Each row is followed by its class number.
[-13 -57   6   4   3 -12  39  44  44 -18   3   4   5 -18   6 -29   7  31
  -3   8  65  -3  40   6 -38 -25  27 -24  88 -10  -6 -21  49  10 -33 -51
 -33] : 9
[ -2  19  -8  -3  -8  17 -11 -24  -3  15   3  -2  -5  -6   5   6 -12 -13
  -5   1 -24   1  -6   2  12  30 -20  17 -29  22  13  -2 -13 -10  18  19
  17] : 5
[  1  34  14  -8   1  10 -13 -22 -15  13   7   0   3  21   3  27  -9 -23
  -5   3 -29  -5 -28 -17  17  -3  -4  -3 -50 -21 -13  19  -4  -6  17   4
   5] : 3
[ -2   9 -10   8   2  -5 -27 -13 -10  10  -7 -14   6  -6  -4  15 -28  10
  -8  -7  -9  -4   9  -9   9  16  -1  20   3  -8 -10  25  -4   0   4  27
   1] : 1
[-20 -21  11   1  -1   1  25  18  19  -6  10   7 -10  -8   1 -20  24   5
   5   7  22   5   7  13 -15 -19  15 -17  36  -3   8 -23  20   5 -10 -38
 -15] : 5
[ 28  51  -5 -12   7   2 -58 -47 -39  12   3  -7  24  46  14  69 -34 -30
  -8   2 -47 -18 -27 -33  19   6 -10   0 -71 -45 -20  72 -22  -5  15  40
  19] : 0
[  6  -3  -9  -3  -1   3 -12 -14   8   5   4 -10  22  -8  14   9 -30   9
 -12   3   5 -15  17 -13   0  20  -7   9   3   1 -14  15   5  -9   0  20
   1] : 9
[-19   9  16  -5 -10   8  17  10  -6  12  14   6 -26   5   2   2  21 -17
   6  20  -2   2 -11   5   1  -1 -12  -6 -18 -17  10 -12  15  -9  11 -28
  -3] : 8
[  8  -9  14   9  20 -18 -38   3  -9  -8  -7  -7  35  29  -6  34 -11   6
   1  -8  10 -11  -3 -23  -6 -44  44 -29  13 -46 -37  42  -1   9 -17   1
 -14] : 1
[  7 -40  21   4  14 -23  -4  33   7 -19   0   9  38  40  12  18  16 -10
  15   7  44 -20   6 -20 -38 -60  47 -76  51 -63 -36  26  36  -7 -40 -57
 -26] : 8
[-12  -4  -1  -4 -15   8  16   7  13   1   1   1 -17 -13  10 -19  17  -4
   5   5  12   4  10  16  -6  11 -21  14  14  14  14 -23  11  -5   6 -15
   1] : 6
[-36   9  15  -7 -17  22  36   8   8   8  19  20 -44  -7  -5 -25  45 -20
   9  26  -6  18 -12  22   9  -3 -26  17 -12   5  31 -45  21  -6  26 -32
   0] : 10
[ 24  11 -12  -2   8  -4 -44 -31  -4  12  -2 -10  46  17  19  37 -47  -5
 -14   0   1 -33   6 -32  -4  13  12  -2  -2 -16 -29  56 -17 -14  -7  36
   6] : 10
[  3 -19   7  -2   8  -8  -1  17   3 -12  -1   6   4  14  10   2  12   5
   4   5  17   1   0 -10 -12 -23   8 -23  23 -23  -6   7  19  -2 -13 -25
  -8] : 7
[-29 -16 -18   1 -22  11  20  12  19   5   0   1 -33 -41   9 -40  15  10
   4  11  23  15  27  25 -15  33 -35  38  35  39  28 -43  15  -9   6  -8
  -6] : 10
[ 28 -17 -16   5   9 -12 -34 -14   5   3 -13 -10  45   2  22  10 -42  15
 -11  -5  18 -22  21 -26  -7  13   7  -1  27   5 -21  37  -4 -12 -17  28
   1] : 7
[ 30   7  12  -9  15 -16 -44 -16 -14  -9   1  -2  56  56  17  65 -29 -11
  -7   1  -5 -30  -7 -45  -5 -34  23 -46 -15 -73 -44  72   5 -13 -19   5
  -1] : 9
[-11   1 -26   3 -15   3   8  -1  11   6  -8 -15 -20 -37  10 -22 -12  22
  -4  -7   7  -3  26  18  -6  51 -26  40  23  36  13 -15   1  -7   4  15
   1] : 6
[ 12  22  -7  -4   2  -3 -28 -22  -8   3  -8  -9  18  16  10  27 -17  -5
  -2  -7 -19 -13  -3 -16   5  13 -14   5 -22 -15 -13  32  -9  -9   4  22
   9] : 6
[-22  -4  15  -5 -12  10  27  19   4   4  14  10 -26  -2  -2 -14  30 -12
   9  17   4   8  -5  14  -5  -5 -14  -8   2  -3  19 -32  23  -3   8 -40
  -8] : 8
[-16  -4  17   5  -1  -4   1  15  -7 -19   1  13  -8  19 -18   7  35  -1
  14   3   4  15 -15   0   4 -51  23 -30   8 -27   0 -11  18  15   2 -28
  -6] : 4
[  3 -32 -30  12   0 -16 -12  13  21  -6 -12 -21  18 -31   4 -13 -31  47
  -8 -18  35 -11  44   1 -25  13  15  18  70  24 -13   9   8   0 -20  13
 -18] : 2
[-23 -34   2   5 -10   9  33  24  43 -12   5   8 -13 -29  -4 -45  30  20
   9   8  23  22  18  23 -11   4 -13  10  53  41  27 -55  25   6  -2 -29
  -7] : 9
[ 45  28   0  -4  18 -17 -57 -40 -24  11  -6 -13  59  47  18  69 -61  -6
 -16 -10 -26 -45  -5 -49   8  -6  29 -25 -32 -54 -50  95 -20  -7 -12  36
   9] : 0
[ 45  12   7   6  30 -33 -70 -25 -42  -9  -7 -13  67  64   1  80 -49   2
  -8 -18  -1 -42 -12 -54   4 -51  58 -44 -14 -90 -65  96  -9  -6 -19  24
 -13] : 2
[  1  11  -2  -8   1   6 -21 -17  -5  -5   6  -2  10  16  12  24  -7 -10
  -4   0 -12  -3  -7 -11  -3  -1  -3 -12 -16 -15  -9  21  -2  -8   1   5
   3] : 5
[ 10  -1 -17  -5   2  -2 -18 -18   5  18   4 -13  25  -9  14  17 -46   1
 -23   3  12 -22  22 -20  -6  28  -1  16   8   0 -22  36  -4 -13  -5  30
  -1] : 1
[-15  45  15 -12 -13  31   3 -16 -10  26  22   7 -27  13   0  13  12 -39
   0  23 -41   6 -32   9  26  15 -35  12 -71  -1  25  -8  -3  -6  37  -3
  16] : 8
[  1   2 -11   5   4  -6 -13  -1   0  -1   2 -12   2  -3  -4   8 -15  19
  -5 -11   3 -10   5   1   0   4  15  10  18  -3  -6  14   4   3   0   9
  -8] : 2
[ -9  36   8  -7  -7  23 -11 -27 -19  11  10   8  -9   9  -2   8  13 -23
   1   7 -42  14 -28   4  27  10 -24   9 -54   9  18  -4 -20  -4  31  13
  22] : 5
[ 35  -4 -22   1  11 -12 -42 -19   3   4  -9 -20  51   9  23  33 -57   8
 -16 -14   9 -32  24 -27 -19  12  18  -9  25 -11 -34  65  -8  -2 -25  31
  -2] : 0
[  3 -27 -12  -1  -3 -10   6  16  15  -8   2  -1   2   0  10  10   0  -1
   1   2  33  -2  17  -6 -25  -7   8 -20  43 -13  -6   3  26   0 -22 -19
 -13] : 4
[ 10 -12 -38  16   9 -17 -28 -10  27  14 -23 -33  25 -35  13  -5 -66  41
 -20 -23  26 -21  39  -6 -21  44  17  27  48  27 -24  30  -3   0 -18  42
 -13] : 3
[-10 -60  18  10   3 -14  26  43  30 -23  -2  10  14   0  -3 -23  28  11
  11   4  55   5  21   8 -30 -46  41 -35  84  -6  -9 -23  33   8 -31 -53
 -25] : 1
[ 32  51   5 -16   4   1 -59 -47 -51  10   9  -3  31  57   5  79 -24 -35
  -4  -4 -54 -21 -40 -41  30  -8  -6  -5 -81 -51 -25  68 -25 -20  22  34
  21] : 2
[ 36 -18   6   5  22 -25 -37  -2  -5 -17 -13  -9  65  42  18  44 -29   2
  -2 -12  24 -31  11 -36 -25 -42  53 -51  31 -60 -53  74   9   8 -39  -4
 -19] : 0
[-22 -19  43   1   6   3  30  26   4 -24  13  26 -17  32 -13 -10  72 -20
  24  11  12  21 -29  12  -6 -68  29 -55   8 -37   5 -35  31   8  -8 -70
 -15] : 5
[ -8 -24  -7  -4 -11   6  22  18  28   5  13  -2  -6 -23   9 -17   2   7
  -5   8  33  -4  26   7 -19   7  -4  16  42  18   5 -13  26  -4  -5 -22
 -16] : 2
[ -4 -22  13  -2  -2 -11   5  17  13 -16  -5   4   4  14   8  -3  28   0
  14  -1  22   0   7   0 -17 -29   6 -22  27 -22  -9  -8  21  -1 -14 -34
  -9] : 6
[ 42   2 -11   3  17 -20 -65 -41 -14   3 -14 -17  77  36  25  62 -61  -3
 -12 -14  -3 -39   9 -52  -5  -4  31 -29  -8 -39 -54  82 -23 -23 -21  42
   6] : 5
[-31  11   1  -3 -20  20  16   5   0   3  11   8 -43 -12  -2 -20  36 -12
  15  13 -11  30 -17  24   4  12 -37  24 -12  26  28 -47   7  -8  23 -17
   3] : 3
[-20 -32  49  -7  -5   1  44  44   6 -22  25  28 -26  29  -6  -7  75 -19
  26  22  26  12 -17  13 -11 -71  21 -41  27 -38   7 -39  47   2  -4 -90
 -24] : 2
[  5  13  31  -7   9   6  -5  -3 -11  -9  13  13  16  45  -4  35  19 -24
   9  10 -20  -3 -35 -17  12 -36  11 -37 -32 -45  -7  11  11  -2   5 -24
   1] : 9
[-12  25  13   3   0  14  -2  -7 -12   0   6  10 -26  13 -11  -1  25 -12
   9   8 -27  16 -23   8  21 -12 -11   2 -28  -9  15 -10   3  12  22 -10
   4] : 0
[-15  31 -11  -1  -4  15 -13 -17  -4   8   3  -8 -17 -15  -6   0 -14  15
 -10  -1 -28   6  -5   6  20  33 -25  31 -27  10  14   0  -4   4  23  27
   8] : 9
[ 50   1 -36  -1   7 -18 -62 -40  -6  14 -21 -29  91   7  28  60 -98  12
 -32 -23   9 -53  31 -54 -10  31  24 -10  12  -3 -54 102 -31 -14 -28  73
  13] : 4
[-35  30  13 -11 -23  39  24  -4   7  10  22  21 -47  -7  -3 -25  47 -28
  10  25 -34  27 -25  28  23  15 -48  31 -36  30  46 -49   3  -2  42 -18
  15] : 10
[-31  24  -6   3 -18  22  13   2  -1  12   2  -1 -44 -24 -11 -25  19  -2
   6   7 -26  25  -6  31  15  31 -36  33 -25  30  38 -39   8   6  31  -1
   6] : 8
[-13 -19  -8  -2 -13   5  28  19  24   3   9  -1 -13 -25   2 -24  10   7
  -5   2  26   0  21  16 -13   3   1  15  41  21  12 -20  25   2  -4 -24
 -14] : 2
[ 33  -4  -8   2   3 -10 -32 -20  -3   8  -7  -7  46  22  18  42 -38 -12
 -11  -5  11 -28   7 -33  -3   0  22 -25   8 -16 -30  53  -8  -9 -21  22
   6] : 4
[ 19   7  23  -3  18 -15 -24  -6  -9   3  -2  -4  37  45  11  50 -25 -12
  -5  -3   4 -29 -16 -33  -6 -39  46 -45 -13 -64 -48  56   6  -4 -15 -11
  -9] : 3
[-48 -22  13   9 -11  11  43  37  21  -7   9  12 -62 -28 -24 -50  56  11
  16  13  17  41   1  43  -2 -11 -16  19  33  23  40 -75  29  13  12 -42
 -14] : 1
[-51   8   9  -8 -33  44  57  16  28   1  27  22 -60 -30 -10 -50  66 -16
  16  30 -20  49 -17  46  16  21 -69  41 -13  59  71 -93  18  -6  41 -33
   9] : 9
[ -5 -38   2   0   2 -18   5  26  21 -16  -9   0  13   9  14   6  12   6
  10   2  50 -12  20 -11 -35 -26  22 -26  53 -31 -20   9  32  -3 -31 -39
 -20] : 6
[ 25   7 -22  -5  -4   1 -22 -22  -7  20   3 -18  31 -10  18  25 -55   3
 -21  -6   1 -27  22 -21   2  33  -9  26   0  10 -15  40 -13 -12   4  35
   1] : 2
[-14  -2  -2   8   4  -1 -10  -3  -4  -5  -1  -6 -11  -3  -2  -3   2  15
   0  -4   5   5   5   4  -2  -4  11  -4  12 -13  -4  -2   8   4  -3  -2
 -10] : 5
[-22 -16  42  -7  -3  -2  30  33   8 -23  14  26 -16  41  -8  -1  70 -22
  29  16  12  20 -31   8 -14 -73  24 -50  12 -42   0 -31  37  -1  -7 -77
 -16] : 3
[  6   8   0   7  13  -6 -30 -11  -5   0  -4  -9  24  13  -2  24 -26  15
  -9  -5  -2 -13   2 -18   5  -6  18  -7   0 -32 -19  34   6   3  -3  17
  -6] : 9
[ 33  52  20  -8  20  -2 -60 -46 -65  20   4  -4  39  66   1  86 -31 -34
  -7  -8 -51 -34 -41 -49  26 -20  27 -37 -85 -85 -42  83 -24 -21   7  26
  13] : 5
[ 26  -8  12   2   7 -12 -35 -12  -5 -13   0   4  51  45   9  45  -8 -12
   7   0   3 -17  -7 -37   1 -40  30 -48   7 -37 -37  42   0  -6 -16  -2
   3] : 4
[ 19 -22  28  -1  22 -16 -19   7   4 -17   7   8  50  51   8  37   3  -6
   4   4  21 -20  -9 -32 -14 -60  45 -65  21 -63 -39  38  18  -2 -31 -30
 -11] : 9
[ 10  12 -32  -1  -4   1 -35 -28  -1  10  -8 -21  18 -14  16  14 -44  18
 -14 -14 -13 -14  19  -8  -3  45  -9  19  -2  20  -9  31 -24 -14  -3  45
   9] : 5
[  7 -13 -18  14  17 -18 -25  -4   9   0 -15 -19  24 -11   8   3 -40  31
 -11 -13  28 -28  29 -11 -20  13  33   1  41 -16 -33  35   9  -5 -21  23
 -16] : 10
[  1  33  -9   6   4   5 -33 -31 -30  10  -3 -11   1   4  -4  20 -23   7
  -7 -12 -36  -4  -7  -9  21  18  -5  10 -37  -9  -8  20 -18 -10  15  34
   7] : 5
[ 36 -20 -14   4  20 -24 -46 -20   1  -6 -16 -17  74  20  23  39 -55  16
 -15 -19  19 -37  25 -39 -22  -5  45 -35  31 -23 -52  69 -14 -11 -37  27
  -4] : 5
[  6  31   8 -13   4  14 -19 -21 -14  15  17   4  -3  22  13  26  -8 -14
  -7  16 -30  -9 -22 -16  21  10 -16   8 -46 -19  -1  25   3  -9  19   8
  11] : 7
[  40   -8  -57   12   -6  -13  -37  -23   19   31  -13  -39   62  -35
   35   22 -114   45  -34  -19   26  -57   69  -26  -17   77   14   30
   59   29  -31   66  -15  -16  -26   67   -7] : 4
[  22   10   25   -5   24  -20  -37   -4   -7  -13    5    7   53   82
    4   73   -9  -29    2   10    5  -25  -31  -49  -14  -76   46  -78
  -30 -100  -45   67   16   -4  -21  -25  -15] : 8
[ 13  21  -4  -5  -3   2 -30 -25 -17   8   3  -2  20  18   7  39 -17 -19
  -4   2 -14 -12 -13 -25  12   6  -4  -6 -25 -16 -10  36 -10  -4   6  22
  11] : 4
[-13  -4  -5  -1  -7   9  13   6   8  -4   4   0 -22 -13   6 -18  15   3
   4   7   8  13   7  14 -10  11 -19  11  12  12  13 -18  15   5   2 -11
  -6] : 0
[ -7 -18  24   4   2  -6  19  24  19 -11   1  13   1  21  -2  -5  27  -6
  16   6  22   4 -14   4 -12 -43  31 -37  28 -20  -5 -18  21   8 -11 -50
 -15] : 3
[ -1  -2 -12  -1  -6   1 -16  -2   3   6  -2  -8  11  -3  10   3  -8  -1
  -1   2   7  -3   9  -3 -12  14 -11  -1   5   6  -1  10  -2  -6  -6   6
  -3] : 8
[-22 -41  14  14   8 -10  12  43  24 -21  -1   5  -1   5 -12 -18  35  17
  15   1  43   7  10   8 -29 -49  45 -42  65 -20  -7 -17  38  17 -27 -57
 -33] : 8
[-36  -7   1   4 -25  25  36  18  24   4   8   8 -40 -32  -6 -51  44   1
  11  14  -2  30   2  38   2  21 -36  20  16  59  46 -66   9  -2  16 -26
   1] : 8
[ -6  25  16  -6  -4  16  -3 -18 -13   2  10  14  -4  25  -3  16  20 -27
   5   8 -35   8 -28  -4  21 -13  -5 -13 -43 -10   9  -2  -7  -8  21  -8
  13] : 5
[-29  19  16   0  -5  18  12   0   0   2  12  10 -36  -4 -15 -11  30  -3
   6  13 -24  23 -18  15  20   3 -29  19 -28  -5  27 -32  22   2  29 -13
   4] : 9
[ 20  -9 -12  12  21 -23 -33  -7  -2   0 -19 -15  41  10   3  21 -49  25
 -17 -20  22 -34  24 -23 -16  -7  46 -18  34 -36 -41  57   4  -1 -27  23
 -12] : 10
[-20   6  39  -8  -9  13   6   5  -4  -8  17  25 -18  31  -8   6  55 -34
  20  25 -17  26 -36   5  17 -41 -17 -12 -30 -18  17 -27   6  -5  24 -35
   8] : 1
[  4 -24   2  -2   4  -7   0   7  18  -9   3  -3  26  -1  12   3 -11  14
  -6   2  23 -13  21 -14 -16 -10  13 -17  32 -15 -20   9  21  -2 -17 -11
 -12] : 9
